(in the rows, 128 means zero)
Each row of numbers stands for one object and depends on some of the facts below. Use the named rows to name the rest.

How the objects are related:
{K110 K129 K189 K252 K267 K291 K296 K323 K344 K353 K357 K375 K385 K496 K525 K527 K572 K588 K597 K603 K620 K638 K65 K652 K660 K673 K69 K694 K696 K73 K755 K758 K783 K796 K798 K820 K825 K848 K849 K869 K885 K899 K903 K925 K929 K930 K948} pabar daskoplak
{K113 K122 K156 K29 K302 K361 K434 K514 K592 K596 K636 K637 K656 K674 K704 K710 K715 K761 K784 K960 K965} pabar lobruk
{K147 K152 K186 K221 K231 K324 K368 K456 K568 K580 K590 K701 K714 K731 K749 K781 K807 K824 K838 K891 K973} pabar zalogrom
{K165 K201 K219 K232 K247 K45 K459 K482 K483 K557 K561 K730 K857 K947} pabar bruflus
{K321 K33 K333 K364 K421 K462 K473 K520 K601 K616 K791 K863 K945} pabar zoples
K110 tutraklum K704 K231
K113 tutraklum K749
K165 tutraklum K825 K960
K252 tutraklum K321
K267 tutraklum K525
K33 tutraklum K761 K945 K296 K863 K527 K561
K361 tutraklum K616 K807 K749 K462
K375 tutraklum K616 K69 K731
K385 tutraklum K620 K483
K421 tutraklum K592 K660 K368 K561
K45 tutraklum K231 K232 K637 K701
K459 tutraklum K948 K704 K603 K147
K482 tutraklum K568 K201
K557 tutraklum K572 K601
K580 tutraklum K296 K636
K588 tutraklum K696 K592 K930 K65 K601
K590 tutraklum K291 K189
K596 tutraklum K603 K29
K638 tutraklum K231 K65 K323
K652 tutraklum K798 K344
K673 tutraklum K597
K674 tutraklum K694 K496 K129
K714 tutraklum K357 K364 K863
K73 tutraklum K601
K755 tutraklum K456 K122 K960
K758 tutraklum K434 K353
K783 tutraklum K696 K156 K660 K357 K781 K960
K784 tutraklum K891
K791 tutraklum K616 K302 K368
K796 tutraklum K948
K820 tutraklum K514 K473
K824 tutraklum K321 K891 K601 K221
K848 tutraklum K948 K65 K869 K247
K849 tutraklum K660
K885 tutraklum K520 K152
K899 tutraklum K344 K219
K903 tutraklum K945
K947 tutraklum K656 K929 K302 K891
K965 tutraklum K186 K838
K973 tutraklum K568 K825 K710 K730

Known rows:
K252: [114  58 134 147 158 111 149 136 152 139 112 135 133 138 127 112 149 144
 120 115 130 133 112 127 116 184 156  94]
K73: [133  52 136 147 146 125 155 144 141 147 120 131 132 147 114 119 153 132
 117 116 139 134 112 126 113 184 158 113]
K219: [ 93 201 122 158  96 110 106 105 129 105 155 155 108  88 165 106 112 131
 138 148  85 157 191 182 113 164 125 184]
K620: [146  74 123 127 147 110 137 123 167 133 114 144 133  99 141 134 122 124
 120 107 141 123 119 142 130 167 117  87]
K758: [146  85 138 147 144 114 140 125 158 149 104 141 139  99 127 133 129 149
 107 113 118 123 111 129 120 168 124  79]
K353: [150  74 126 128 143 111 137 126 167 131 117 144 129  99 143 134 126 123
 120 104 145 119 119 140 126 172 122  89]
K147: [ 95 177 111  91  98 140 109 111  75 116 107 168 136 202 106 148  99 106
 123 115 160 128 124 136 163 100 125 147]
K459: [130 223 125 199 114 121 125 101  84 133 124 164  92 126  92  87 120 162
 122 178 117 151 139 149 138 159 111 160]
K344: [109  73 119 101 133 113 133 120 166 145 124 146 128  75 158 146 112 119
 102  95 114 132 140 167  93 200 125 122]
K755: [179  98 147 155 124 131 141 147 141 158 115 108 132 117 133 122 136 123
  86 115 105 132 116 133 108 168 129  66]
K616: [153 152 104  95 153 133  95 120 103 167 159 115 117  69 143 130 120 149
 177 116 158 100 141 127 121  48 187 155]
K247: [135 200 115 175 105 123 120 104 105 111 152 159  85 126 118  88 116 125
 146 155 146 146 155 156 146 158 121 184]
K848: [153  92 129 149 144 130 157 126 127 172 100 144 121 136  85 125 129 141
  95 116 139 129  94 128 112 181 126 109]
K302: [ 86 124 120 105 175 136 139 146 142 112 159  79 125 129 109 126 134 107
 179 130  94 139 147  79 141  82 104 185]
K156: [140 137 138 108 116 151 139 166 137  95 156  66 120 132 101 130 141 102
 132 138  84 129 137 101 123  87  78 181]
K473: [135 142 112  98 125 135  88 144 104 129 137 132 110  82 141 132 143 174
 152 140 148  73 136 152 111  75 165 129]
K945: [129 131 135  89 115 146 105 123 114 136 157 116 114  81 164 155 137 165
 151 176 191  84 121 145 103  68 162 140]
K973: [ 84 188 133 130  96 138 102 142  56 127 101 113 159 218 143 118 106 115
  95 133  99 149 121 129 153  88 144  50]

Which object is each row?
No name comes twice in this set of rows, the named rows included.
[136  55 127 129 146 116 146 135 160 135 123 137 125 130 129 121 146 113
 124 106 156 125 122 133 119 184 150 118] -> K572
[154 212 140 197  93 123 114 136  93 122 149 114 103 125 147  72 126 131
 116 170  87 160 153 152 135 145 132 103] -> K165
[110 210 126 202 117 119 107 127  85 126 139 125 102 125 154  65 118 137
 125 176  99 156 151 155 143 147 126  97] -> K482
[ 98 148 105  94 144 143 134 145 128 112 139 105  94 130  74 131 124 115
 148 142 106 110 127 104 147 102  49 196] -> K704
[140 162 127 132 150 143 108 136  79 180 143 111 130 100 123 125 140 184
 151 143 126 111 128 110  95  62 206 139] -> K791
[153 142 131  97 104 148  99 139 101 138 155 109 114  93 155 145 141 154
 139 163 163  80 125 149  99  67 169 145] -> K364
[ 67 137 126 105 104 134 118 133  88  90 121 150 160 234 133 132 136 107
 148 110 145 139 139 124 148 105 181 147] -> K221
[104 192 142 218 132 112 127 114  99 126 145 134 120 136 131  76 140 159
 156 167 104 173 154 123 133 152 167 149] -> K947
[ 70 122 126 112 166 134 135 155 142 102 150  82 124 139 108 112 144 124
 176 135  93 133 145  80 136  94 102 181] -> K656
[ 86 162 118 121 147 144 136 149 117 124 122  97 114 130  68 126 132 150
 125 157  69 116 119  95 132  98  53 170] -> K596

The same objects again, as new rows of numbers:
Some objects and their rows:
K483: [141 141 129 105  90 126 141  88 114 159 137 118 137 191 167 133  54 128
 115 120 126 124 124 123 132 119 154 127  66 131  96 130 121 145 122 121
 126 121 132 175 129 143 120 151]
K482: [122 136 137 117  90 130 113 109 112  68 148 122 161 160 176 108  15 134
 150 132 150 145 130 117 130 129 179 149  80 141 108 127 125 135 116 122
 126 121 103 162 129 131 116 160]
K156: [125 142 150 145 123 125  78 159 181 129 127 104 134 176 138 151 126 126
 160 161 116 137 103 107 137 125  99 116 130  74 124 141 148 146 154 155
 122 100 138 160 137 135 119 116]
K791: [ 85 130 123 148 146 151 137 128 127 199 162 118 135 163 120 108  54  82
 108 161  83 130 136 136 137 128 116 127 101  80 118 118 131 123 127 119
  90 141  76 167 127 147 115 103]
K368: [107 109 138 179 123 144 138 120 143 129 113 125 134 223 110 134 142 142
 147 123 125 114 125 111 148 126  90  81  89 111 103 135  88 165 142 160
 116 152 122 160 139 105 123 119]
K231: [144 111 154 145 110 148 112 119 134 134 107 107 136 224 116 125 151 155
 139  93 124 117 109 115 150 121 110  94  99 125 110 132  92 175 163 156
 116 168 139 155 158 166 113 143]
K674: [105  95 149 114 134 121 109 149 172 164 146 125 124 149 129 155 150  96
 116 153 113 135 123 146 135 145 149 106 142 100 118 123 158 119 119 148
 102  87 135 158 146 177 112 161]
K267: [135 120 113 125 132 143 136 113 106 142 147 104 128  59 103 115 150  96
 117 119 125 125 129 140 108 143 114 121 116 148 113 142 145 134 113 128
 113 132 134 127 142 116 112 153]
K33: [ 70 120 141 125 129 148 139  97 132 172 148 107 141 193 114 116  70  64
 150 169  58 135 109 150 130 148 110 154 119 103  98 127 141 146 136 114
  97 146  79 139 122 145 105 115]
K561: [122 147 133 125  89 125 127  81 126 159 121 104 138 225 154 143  53 135
 142 145  88 120 124 111 129 117 116 143  68 116  89 143 116 160 136 125
 131 133 131 167 123 103 128 126]
K784: [101 133 144 146 141 121  88 146 169 148 112 145 128 132 160 122 147 105
  78 146 130 120 126 120 148 142 121 128 111  85 124 133 167 137 154 149
 107  98 114 146 147 141 120 122]
K152: [119  95 145 149 123 141 150 108 136 119 125 134 136 206 117 126 155 125
 140 104 148 120 108 127 144 136 122  77  93 133  97 129 103 166 135 151
 116 144 127 157 144 142 109 145]
K357: [146 135 121 141 123 141 117 117 136 130 144  76 130  96  87 130 157 120
 157 140 109 125 119 120 104 129  68 118 112 129 108 159 134 145 136 130
 127 138 153 142 132  87 118 121]
K781: [124  94 151 176 107 141 141 128 154 104 125 108 154 231 102 125 143 147
 184 137 126 127 113 121 137 131 101  83 108 114 101 142  89 162 156 156
 124 146 129 165 144 117 117 129]
K221: [121 100 149 175 120 135 142 113 152 117 107 141 147 197 114 102 180 135
  97 115 141 105 126 129 147 138 105  89  81 124  98 140 105 163 176 150
 116 147 121 162 152 127 117 119]
K353: [147 132 114 122 133 142 130 106 115 146 150 104 119  62 102 124 160 105
 109 116 139 120 119 127 110 135  96 110 100 148 108 143 145 139 114 128
 118 134 146 138 137 114 111 142]
K947: [103 128 122 135 100 124 141 104 111 155 126 137 157 164 174 106  43 126
  82 139 110 122 162 131 132 132 162 148  72 120 103 130 131 130 131 120
 113 121  95 163 138 120 131 143]
K321: [130 139 138 139 132 140 131 114 158 193 150 117 133 161 123  91 112  94
  71 145 114 115 109 138 139 125  90 122  74  81 105 139 139 141 176 114
 106 140 108 182 133 163 106  85]

Name these rows:
No name comes twice in this set of rows, the named rows included.
[136 119 115 145 134 136 126 119 125 136 134 114 140  49 105  89 167 105
  74 127 123 116 142 142 110 148 104 130 104 141 114 153 154 132 149 126
 113 133 129 136 147 104 118 132] -> K252
[131 152 150 111 131 132  64 140 153 150 114 116 115 158 156 149 136 121
 119 121 120 128 100 105 151 124 121 128 121  94 133 123 153 152 142 155
 110 118 135 140 147 179 112 136] -> K29
[110 127  94 144 153 151 129 131  96 159 152 111 120  45 104 123 126 101
 117 129 109 127 160 124 114 136 112 119 116 129 126 128 139 118  86 137
 103 138 114 129 137  93 124 143] -> K375
[116 158 119 141 150 155 130 124 136 222 164 113 109 168 123 130  64  95
 103 146 105 124 121 110 145 109  92 100  76  71 119 120 121 133 119 124
  99 147 103 187 118 141 114  85] -> K616
[129 124 114 147 127 143 123 128 123 138 148  85 138  85  87 118 142 115
 148 148  96 130 138 133 101 138  91 126 125 130 114 150 138 135 128 132
 118 134 134 133 140  91 122 135] -> K849
[ 93 140 126 139 151 134  91 157 143 165 128 135 112 139 158 156 112 103
 119 141 120 132 129 105 149 125 132 111 126  78 136 113 150 129 102 159
 102 103 112 147 136 140 122 135] -> K113
[156 131 119 143 125 140 113 124 130 153 135  81 137  83  89 110 163 129
 111 133 108 119 132 128 110 130  78 126 108 125 114 161 141 137 157 131
 120 143 151 143 147 105 121 124] -> K930
[106 145 143 121 127 146 128  88 147 185 148 101 118 207 114 129  90  81
 133 150  79 122  88 130 137 129  78 132  89  95  97 133 131 161 143 114
 108 150 108 162 113 144 103  94] -> K945
[ 99  81 143 150 119 141 156 116 127 113 127 138 146 193 118 118 145 113
 144 113 137 124 120 140 142 146 139  90 108 143 100 125 105 156 130 151
 108 140 109 147 148 146 110 160] -> K590
[ 91  81 148 178 116 135 148 123 139 108 109 147 163 189 115  87 169 125
  99 127 130 116 142 145 142 154 131 106 102 128 101 135 114 151 169 149
 105 142  99 146 157 133 118 139] -> K824
[136 146 154 144 122 126  71 162 186 107 137 104 131 168 144 149 116 132
 167 155 139 139  94  99 138 119  99 109 120  76 128 139 144 145 148 156
 128  97 145 167 132 133 116 116] -> K960
[124 146 148 146 128 124  73 148 181 158 112 109 125 178 143 150 144 130
 128 153 107 123 109 105 143 122  89 122 118  73 124 141 151 150 164 154
 117 109 139 154 141 136 124 107] -> K592

Now the same objects, written a new way:
Known rows:
K960: [128 102 100  98 173 111 150 162 163 102 147  99 167 161 104 160  75 127
 132 104  92 109 174 117 102 111 132]
K110: [118 155 175 157 142 129  81 113 142 150  72 131 186 157 188 142 145 127
 163 103 145 121 103 139 166 137 122]
K231: [ 66 175 121 171 164  80  87 115 147 130 152 107 162  81 119 142  75 146
 102 139 117  85 183 114 166 112 116]
K947: [127 133  93 110 102 149 148 148 154 138  68 157 109 101 168 125  76  77
 156 147 161  80 139 116 171 126 121]
K596: [ 99 156 112 159 179 158 148 161 180 103 112 140 176 148 107 157 137  88
 168  99  92  86 161 124 105  93 143]
K603: [106 140 172 162 146  97  77 114 137 126  71 136 190 166 176 150 131 136
 107 114 147 157 124 139 171 121 114]
K701: [ 66 171 115 171 157  79  92 113 149 138 152 112 156  82 124 131  91 142
 106 140 113  83 181 116 154 113 121]
K323: [116 140 171 154 140 108  86 122 137 124  76 123 188 166 182 144 125 139
 130 117 160 152 113 139 168 124 118]
K807: [ 74 168  94 158 147  80  99 132 136 167 154 124 109  82 105 118  72 141
 117 171 161 109 182 126 116  90 165]
K588: [138 144 153 115 117 140 127 120 133 133  85 109 187 155 186 119 140 137
 174 132 162 121  97 139 165 145 139]
K761: [ 92 156  95 117 178 107 148 178 166 103 135 116 177 167 104 167  79  74
 104 147  91 100 141 105  97 101 189]
K849: [140 124 151  98 119 112 118 124 136 120  93 105 175 164 183 131 130 129
 160 151 169 156  99 133 151 152 157]
K838: [ 69 156  91 169 120  80 103 104 143 135 151 125 146  80 121 109  95 132
  94 167 114  84 178 104 125 101 138]
K620: [129 104 147 145 109  94  84 107 130 124  73 155 186 159 176 122 136 100
  97 144 149 163 109 131 158 109 132]
K731: [ 76 166  92 162 141  80 100 131 134 162 150 126 111  82 105 118  73 141
 117 172 158 104 177 126 119  91 163]
K353: [130 106 145 145 109  93  84 106 135 123  72 153 184 163 179 119 136 100
  97 145 148 162 110 132 159 112 132]
K674: [136 157  90 151 135 162 148 168 192 104 129 127 188 144 110 125 146  72
 162 105  97  86 180  99  90  92 177]
K710: [131  92 103 112 166 114 146 126 158 103 131 112 144 156 104 148  97  94
 137 101  90 100 169 119  96  96 120]

Which object is each row?
No name comes twice in this set of rows, the named rows included.
[ 65 175  95 151 140  79 135 113 144 155 155 107 138  83 149 133 105 116
 114 173 121  81 127  93  99 140 182] -> K580
[117 147 148 111 124  93 119 120 133 136  80 126 182 164 184 143 134  81
 115 167 164 149  97 124 132 151 176] -> K903
[109 140 173 161 147  95  77 122 137 121  76 129 188 164 175 153 122 141
 109 112 152 158 125 139 169 122 118] -> K948
[ 70 159  92 166 123  80 107 107 142 140 152 120 140  82 128 109 106 134
 107 164 117  83 176 109 120 109 145] -> K324
[129 113 159 100 127  87 109 125 132 105  88 102 185 164 181 147 104 133
 106 160 169 166 105 131 157 152 144] -> K357
[114 134 168 146 144  99  90 128 134 118  72 114 190 166 175 145 106 143
 122 124 160 160 112 137 170 126 116] -> K65
[132 113 155 102 128  88 108 134 132 107  84 103 179 165 177 144  90 139
 113 158 175 164 106 133 166 142 143] -> K660
[ 92 150  93 128 177 107 147 172 169 102 127 125 179 166 105 168  84  71
 103 143  90  97 147 104  97  98 185] -> K636
[139 103 127 132 106 112 113 121 128 140  72 146 175 158 162 111  91 129
 132 163 164 165 100 141 171  92 135] -> K929
[133 102  97 103 171 125 149 158 164 100 144 104 167 160 105 156  90 113
 144 108  94  99 177 120  99 110 141] -> K122
[121 147  96 119 110  84 148 175 208 148 109 148 147  85 130 173 139 102
 151 127 126  96  97  66 127 173 193] -> K33
[ 83 126 101 137 119  84 106  98 137 118 156 106 114  80 123 104 126 132
 162 143 107  85 148 108  93 145 123] -> K973
[141  87 167  98 110  85  85 102 131 103  81 109 164 162 160 129 121 132
 111 129 152 164 106 131 144 147 113] -> K825
[139 119 151 122 122 104  87 138 132 150  72 151 132 160 148 130 113 117
 127 154 174 166 119 142 154  94 155] -> K69
[ 76 141 100 133 129  84 110 103 140 108 156  98 132  84 123 114  80 144
 113 160 130  85 179 108 113 143 128] -> K456

